Below is a small trained network, with its code and all its weights. Each question gives an input and a target symbol and asks what happens when units are switched off, that is, made to give their printed mean instead of their output.

import numpy as np


def w(rows, s, z=0):
    codes = np.array(rows[::2]) - 128.0
    scale = np.full(codes.shape[1], s)
    scale[-1] = z or s
    return codes * scale


def norm(h):
    return h / np.sqrt((h * h).mean(-1, keepdims=True) + 1e-5)


def f(y):
    return y / 2 * (1 + np.tanh(0.7978845608 * (y + 0.044715 * y**3)))


def softmax(a):
    e = np.exp(a - a.max(-1, keepdims=True))
    return e / e.sum(-1, keepdims=True)


def log_softmax(a):
    a = a - a.max(-1, keepdims=True)
    return a - np.log(np.exp(a).sum(-1, keepdims=True))


def net(x, mask):
    ids = ['ΛΞΠΣΦαδεζηθτψω'.index(c) for c in x.split()]
    T = len(ids)
    res = E[ids] + P[:T]
    q, k, v = (norm(res) @ M[0].T for M in (Q, K, V))
    z = softmax(np.where(np.tri(T) > 0, q @ k.T / 4**0.5, -1e9)) @ v
    res = res + np.where(mask[0], z, O[0][:, -1]) @ O[0][:, :-1]
    y = f(norm(res) @ A[0][:, :-1].T + A[0][:, -1])
    res = res + np.where(mask[1:13], y, B[0][:, -1]) @ B[0][:, :-1]
    return log_softmax(norm(res)[-1] @ U[:, :-1].T + U[:, -1])


Q, K, V, O, A, B = {}, {}, {}, {}, {}, {}
E = w([
[128,161,146,156],'Λ',
[125,152,170,172],'Ξ',
[69,73,87,126],'Π',
[64,130,101,107],'Σ',
[138,33,182,4],'Φ',
[65,192,135,143],'α',
[108,149,97,88],'δ',
[135,153,152,157],'ε',
[86,196,192,152],'ζ',
[88,187,147,100],'η',
[55,9,123,178],'θ',
[89,165,88,129],'τ',
[37,100,113,140],'ψ',
[47,135,129,102],'ω',
],0.019)
P = w([
[142,208,160,253],'0',
[119,139,177,207],'1',
[118,127,178,188],'2',
[121,98,179,193],'3',
[112,140,172,146],'4',
[116,126,177,147],'5',
[114,127,178,137],'6',
[113,134,173,124],'7',
[120,123,178,125],'8',
[119,133,177,110],'9',
],0.0065)
Q[0] = w([
[191,156,141,90],'H0',
[224,147,3,134],'H0',
[164,135,120,163],'H0',
[107,107,143,122],'H0',
],0.016)
K[0] = w([
[133,164,72,130],'H0',
[10,212,9,205],'H0',
[152,170,101,254],'H0',
[132,22,141,107],'H0',
],0.0085)
V[0] = w([
[232,33,104,2],'H0',
[165,221,75,27],'H0',
[137,214,185,127],'H0',
[151,49,28,149],'H0',
],0.0077)
O[0] = w([
[100,89,184,114,88],'H0',
[85,1,170,172,3],'H0',
[158,168,156,148,119],'H0',
[143,64,200,172,58],'H0',
],0.0092,0.0041)
A[0] = w([
[150,141,153,173,73],'N0',
[78,17,31,97,119],'N1',
[158,194,145,150,253],'N2',
[113,209,110,124,183],'N3',
[133,105,47,255,119],'N4',
[156,188,237,147,167],'N5',
[86,102,198,112,91],'N6',
[65,65,74,204,181],'N7',
[133,201,33,25,188],'N8',
[124,76,62,93,50],'N9',
[80,10,63,44,168],'N10',
[114,71,251,50,158],'N11',
],0.0098,0.0041)
B[0] = w([
[104,109,111,93,118],'N0',
[179,129,66,86,186],'N1',
[143,62,95,212,193],'N2',
[209,95,88,167,216],'N3',
[215,253,246,182,161],'N4',
[169,43,84,51,158],'N5',
[131,133,156,194,157],'N6',
[154,183,59,211,173],'N7',
[196,193,145,172,255],'N8',
[104,103,88,72,131],'N9',
[157,148,85,48,210],'N10',
[193,214,99,178,204],'N11',
],0.0069,0.0093)
U = w([
[191,191,106,206,195],'Λ',
[228,178,117,48,198],'Ξ',
[159,99,15,49,113],'Π',
[188,73,197,153,87],'Σ',
[68,176,164,69,100],'Φ',
[48,122,94,142,82],'α',
[122,167,85,40,2],'δ',
[215,16,112,121,61],'ε',
[64,143,176,171,92],'ζ',
[135,128,231,134,101],'η',
[209,28,111,138,45],'θ',
[210,104,195,4,118],'τ',
[103,34,70,186,100],'ψ',
[153,197,227,89,16],'ω',
],0.013,0.0059)

Each question gives the input, a string of symbols that net reads in full, and the target symbol t.
The units are the heads (4 rows each of Q, K, V and O) and the neurons (one row each of A and B). Each row of codes is followed by its name. A weight is (code - 128) times the scale printed after its matrix; where a second scale follows, it is the last column's (O, A, B and U).
mask holds one flag per unit, heads first, then neurons. A switched-off unit (its flag False) gives its mean, the last column of its rows in O or B, instead of its output. The means were averaged over made-up inputs and are rounded, as every weight is.
A unit's drop is (log p(t) with every unit on - log p(t) with that unit switched off) / (log p(t) with every unit on - log p(t) with every unit switched off).
The circuit of an input: a set's keep is (log p(t) with only the set's units on - log p(t) with every unit switched off) / (log p(t) with every unit on - log p(t) with every unit switched off). Starting from the 12 units with the biggest drops (on a tie, the unit counted first), units are removed one at a time, each time the one whose removal leaves the highest keep (on an exact tie, the one counted first), for as long as the keep stays at least 0.8.
circuit, biggest first: the units of the circuit, biggest drop first
top k neurons: the k neurons with the biggest drops, biggest first
drop when u is switched off: that unit's drop, to one decimal
input θ α Φ Λ ψ θ Λ Ξ α, target ζ: circuit, biggest first : [H0 N8 N10]
input δ Λ Σ τ Ξ δ τ δ, target Π: circuit, biggest first : [N4 N11]
input ε Π η Λ Φ ω, target Φ: circuit, biggest first : [H0 N2]
input ω Φ Σ Π δ Π Ξ, target Σ: circuit, biggest first : [H0 N5 N10]
input θ Π Φ ω ω Φ ω Φ α, target ζ: circuit, biggest first : [H0 N8]
input ε τ δ δ θ Π ζ Φ ψ, target α: top 2 neurons : [N8 N3]
input Π Φ δ Π, target Π: top 3 neurons : [N10 N8 N1]
input Φ δ δ ε ψ, target α: top 3 neurons : [N8 N4 N3]
input η Π η ε ψ Φ δ δ Ξ η, target ω: top neuron : [N11]
input Π Σ ε ψ δ Φ τ ε, target ε: top 2 neurons : [N5 N8]
input Φ θ ζ Ξ ε τ ζ Π ω, target Φ: drop when H0 is switched off : 0.8
input ψ Π Λ Π, target Ξ: drop when N9 is switched off : 0.1
input Π α Λ Π θ Π, target Ξ: drop when N9 is switched off : 0.0
